Below are the code and all the weights of a small trained network. Each question names an input and a class and asks about switching units off, where a switched-off unit gives its printed mean instead of its output.

import numpy as np


def w(rows, s, z=0):
    codes = np.array(rows[::2]) - 128.0
    scale = np.full(codes.shape[1], s)
    scale[-1] = z or s
    return codes * scale


def f(y):
    return np.maximum(y, 0)


def log_softmax(a):
    a = a - a.max(-1, keepdims=True)
    return a - np.log(np.exp(a).sum(-1, keepdims=True))


def net(x, mask):
    res = np.array(x, float).reshape(1, 3) / 4 @ E
    y = f(res @ A[0][:, :-1].T + A[0][:, -1])
    res = res + np.where(mask, y, B[0][:, -1]) @ B[0][:, :-1]
    return log_softmax(res[-1] @ U[:, :-1].T + U[:, -1])


A, B = {}, {}
E = w([
[131,163,2,50],'x0',
[14,69,75,165],'x1',
[154,194,71,246],'x2',
],0.0096)
A[0] = w([
[115,87,138,76,54],'n0',
[137,154,135,247,71],'n1',
[85,63,92,163,18],'n2',
[157,181,180,90,60],'n3',
[191,200,169,112,38],'n4',
[133,181,29,91,9],'n5',
[122,98,150,97,71],'n6',
[144,183,54,157,91],'n7',
[68,119,107,118,99],'n8',
[143,117,223,192,64],'n9',
[111,128,143,89,79],'n10',
[186,141,154,116,43],'n11',
[92,82,101,150,35],'n12',
[109,112,220,167,1],'n13',
[63,133,85,124,64],'n14',
[121,70,170,82,102],'n15',
[95,216,122,178,29],'n16',
[163,161,113,85,94],'n17',
[59,125,108,139,38],'n18',
[139,110,171,51,121],'n19',
[88,93,100,130,185],'n20',
[111,86,151,72,67],'n21',
[73,120,127,127,69],'n22',
[118,121,88,48,91],'n23',
[86,79,137,173,98],'n24',
[118,128,112,122,246],'n25',
[166,162,146,106,47],'n26',
[197,148,71,194,75],'n27',
],0.015,0.0097)
B[0] = w([
[110,111,82,143,165],'n0',
[85,87,101,159,244],'n1',
[135,161,35,112,162],'n2',
[147,158,67,128,181],'n3',
[150,162,7,133,197],'n4',
[86,101,188,39,204],'n5',
[124,109,109,137,153],'n6',
[100,88,142,139,199],'n7',
[152,155,93,119,167],'n8',
[115,136,184,31,252],'n9',
[105,95,80,141,150],'n10',
[148,150,63,95,165],'n11',
[134,154,69,115,150],'n12',
[88,100,169,64,199],'n13',
[142,157,116,102,167],'n14',
[95,102,91,186,196],'n15',
[108,98,65,156,168],'n16',
[153,149,130,97,178],'n17',
[158,153,70,120,153],'n18',
[116,112,96,180,216],'n19',
[160,162,120,136,205],'n20',
[103,110,74,171,176],'n21',
[133,131,81,126,147],'n22',
[79,98,186,101,207],'n23',
[154,173,106,76,189],'n24',
[163,129,197,149,226],'n25',
[137,162,92,104,156],'n26',
[103,102,84,165,204],'n27',
],0.017,0.011)
U = w([
[50,22,74,216,88],'0',
[69,99,143,30,117],'1',
[190,248,57,129,102],'2',
[179,132,178,211,251],'3',
[165,150,179,197,96],'4',
[157,168,189,219,89],'5',
],0.013,0.028)

Each question gives the input, the list of numbers given to net, and the class t.
The units are the neurons (one row each of A and B). Each row of codes is followed by its name. A weight is (code - 128) times the scale printed after its matrix; where a second scale follows, it is the last column's (A, B and U).
mask holds one flag per neuron, in row order. A switched-off neuron (its flag False) gives its mean, the last column of its row in B, instead of its output. The means were averaged over made-up inputs and are rounded, as every weight is.
A unit's drop is (log p(t) with every unit on - log p(t) with that unit switched off) / (log p(t) with every unit on - log p(t) with every unit switched off).
most important unit: the unit with the biggest drop
top k neurons: the k neurons with the biggest drops, biggest first
drop when u is switched off: that unit's drop, to one decimal
input [-2,8,-8], class 0: top 2 neurons	n15, n21
input [8,2,4], class 1: most important unit	n5
input [-8,5,6], class 1: top 2 neurons	n9, n24
input [8,-7,6], class 1: top 2 neurons	n5, n7
input [-3,-3,-4], class 0: top 2 neurons	n15, n19
input [5,-3,4], class 1: top 2 neurons	n5, n1
input [-5,-6,0], class 2: top 2 neurons	n4, n5
input [-2,-2,-3], class 3: top 2 neurons	n1, n27
input [-7,-5,4], class 1: drop when n9 is switched off	2.4
input [-5,-1,2], class 1: drop when n9 is switched off	0.2
input [-3,8,-7], class 2: drop when n20 is switched off	0.2
